Here is a tiny trained network, its code and every weight. The questions are about switching its units off for an input and a class, where a switched-off unit gives its printed mean instead of its output.

import numpy as np


def w(rows, s, z=0):
    codes = np.array(rows[::2]) - 128.0
    scale = np.full(codes.shape[1], s)
    scale[-1] = z or s
    return codes * scale


def norm(h):
    return h / np.sqrt((h * h).mean(-1, keepdims=True) + 1e-5)


def f(y):
    return np.maximum(y, 0)


def log_softmax(a):
    a = a - a.max(-1, keepdims=True)
    return a - np.log(np.exp(a).sum(-1, keepdims=True))


def net(x, mask):
    res = np.array(x, float).reshape(1, 4) / 4 @ E
    u = 0
    for l in range(3):
        y = f(norm(res) @ A[l][:, :-1].T + A[l][:, -1])
        res = res + np.where(mask[u : u + 6], y, B[l][:, -1]) @ B[l][:, :-1]
        u += 6
    return log_softmax(norm(res)[-1] @ U[:, :-1].T + U[:, -1])


A, B = {}, {}
E = w([
[138,176,75,54,155,129,116,157,126,104],'x0',
[174,195,157,106,250,77,149,54,187,97],'x1',
[165,201,192,156,165,161,195,70,2,199],'x2',
[50,119,60,187,100,131,232,109,126,217],'x3',
],0.014)
A[0] = w([
[129,144,158,135,158,125,162,106,101,137,13],'0.n1',
[109,143,62,136,149,119,223,107,195,159,252],'0.n2',
[114,112,121,142,134,119,137,114,253,119,100],'0.n3',
[120,97,205,194,124,125,157,92,138,153,3],'0.n4',
[104,103,152,189,102,129,190,108,92,180,123],'0.n5',
[144,163,187,146,190,112,187,70,154,139,103],'0.n6',
],0.042,0.0041)
B[0] = w([
[100,120,157,107,168,149,114,103,114,165,192],'0.n1',
[19,207,124,91,102,149,94,117,79,178,247],'0.n2',
[190,113,129,159,119,119,118,139,206,95,240],'0.n3',
[128,180,193,126,128,10,132,142,89,103,203],'0.n4',
[180,120,124,143,103,148,152,98,131,186,246],'0.n5',
[176,149,155,132,254,174,52,87,131,120,252],'0.n6',
],0.034,0.028)
A[1] = w([
[125,63,169,67,126,119,91,118,78,44,144],'1.n1',
[95,172,60,92,185,167,175,124,72,111,97],'1.n2',
[100,69,112,208,3,131,181,138,139,199,119],'1.n3',
[56,22,45,135,160,46,214,122,190,77,2],'1.n4',
[170,112,107,90,136,142,90,146,187,83,198],'1.n5',
[175,101,163,185,48,154,223,104,35,187,118],'1.n6',
],0.036,0.0049)
B[1] = w([
[97,71,177,189,110,169,132,123,99,121,177],'1.n1',
[136,109,186,73,141,62,174,201,99,192,171],'1.n2',
[59,67,174,185,127,227,31,162,175,102,232],'1.n3',
[173,234,144,90,166,75,82,120,207,115,143],'1.n4',
[122,87,62,63,129,159,139,171,125,95,240],'1.n5',
[159,149,189,98,253,114,112,101,37,120,251],'1.n6',
],0.027,0.025)
A[2] = w([
[65,207,21,105,17,130,205,78,94,179,140],'2.n1',
[120,123,32,175,92,105,235,53,126,175,1],'2.n2',
[103,169,126,215,86,120,118,83,214,155,22],'2.n3',
[121,118,24,167,95,140,174,5,127,142,17],'2.n4',
[172,143,11,154,56,119,219,69,135,202,40],'2.n5',
[92,147,45,182,61,107,253,15,141,111,27],'2.n6',
],0.033,0.0031)
B[2] = w([
[151,159,18,98,18,76,146,227,213,130,199],'2.n1',
[205,76,202,164,109,79,214,147,75,89,128],'2.n2',
[99,53,117,139,88,211,148,192,30,126,253],'2.n3',
[113,110,148,105,90,162,130,165,86,101,128],'2.n4',
[80,181,100,36,168,145,117,125,118,69,128],'2.n5',
[93,162,194,175,60,196,6,86,83,117,128],'2.n6',
],0.02,0.0064)
U = w([
[223,94,91,133,151,123,99,168,230,7,148],'0',
[48,204,79,90,56,133,136,163,116,180,101],'1',
[127,134,63,175,98,84,201,66,140,93,2],'2',
[85,52,119,153,88,194,124,190,132,77,157],'3',
[135,119,66,167,120,86,185,95,147,129,20],'4',
[128,172,191,147,207,172,91,94,50,178,201],'5',
[165,114,172,216,81,41,187,128,93,47,33],'6',
[180,142,152,101,145,50,238,130,55,158,100],'7',
],0.016,0.0065)

Each question gives the input, the list of numbers given to net, and the class t.
The units are the neurons (one row each of A and B). Each row of codes is followed by its name. A weight is (code - 128) times the scale printed after its matrix; where a second scale follows, it is the last column's (A, B and U).
mask holds one flag per neuron, layer by layer. A switched-off neuron (its flag False) gives its mean, the last column of its row in B, instead of its output. The means were averaged over made-up inputs and are rounded, as every weight is.
A unit's drop is (log p(t) with every unit on - log p(t) with that unit switched off) / (log p(t) with every unit on - log p(t) with every unit switched off).
The circuit of an input: a set's keep is (log p(t) with only the set's units on - log p(t) with every unit switched off) / (log p(t) with every unit on - log p(t) with every unit switched off). Starting from the 12 units with the biggest drops (on a tie, the unit counted first), units are removed one at a time, each time the one whose removal leaves the highest keep (on an exact tie, the one counted first), for as long as the keep stays at least 0.8.
circuit, biggest first: the units of the circuit, biggest drop first
unit that matters most: the unit with the biggest drop
top k neurons: the k neurons with the biggest drops, biggest first
k most important neurons of layer l: the k neurons of layer l with the biggest drops, biggest first
input [-4,-1,1,-8], class 6: 2 most important neurons of layer 1	[1.n3 1.n5]
input [5,-6,-6,8], class 1: circuit, biggest first	[0.n2 1.n6]
input [-6,-6,-6,3], class 3: top 2 neurons	[1.n3 0.n6]
input [4,0,1,-4], class 3: top 2 neurons	[0.n5 0.n2]
input [2,4,0,-8], class 0: circuit, biggest first	[0.n2 1.n6]
input [0,-7,-3,-2], class 3: top 4 neurons	[0.n5 0.n2 0.n3 0.n4]
input [4,5,0,-4], class 0: 2 most important neurons of layer 1	[1.n6 1.n5]
input [-1,-8,-1,-5], class 3: top 3 neurons	[0.n5 0.n2 0.n4]
input [3,0,-2,1], class 1: circuit, biggest first	[0.n2 0.n6]
input [7,3,-8,0], class 0: unit that matters most	0.n3
input [-3,1,0,-6], class 3: top 2 neurons	[0.n2 0.n5]
input [5,-6,-8,6], class 3: circuit, biggest first	[0.n6 1.n3]
input [-8,0,2,0], class 7: top 2 neurons	[0.n4 1.n3]
input [-7,-4,-7,-3], class 0: unit that matters most	0.n2
input [-8,3,-6,6], class 1: 2 most important neurons of layer 0	[0.n2 0.n4]
input [-6,0,-2,-8], class 3: circuit, biggest first	[0.n6 1.n6]
input [-2,1,-8,6], class 3: 2 most important neurons of layer 0	[0.n3 0.n2]
input [-3,1,-5,4], class 3: top 3 neurons	[0.n3 2.n3 0.n6]
input [-1,-7,-8,-6], class 0: top 2 neurons	[0.n2 0.n5]
input [5,2,4,8], class 1: circuit, biggest first	[0.n2]
input [7,-2,-6,3], class 1: top 3 neurons	[0.n2 0.n5 0.n6]
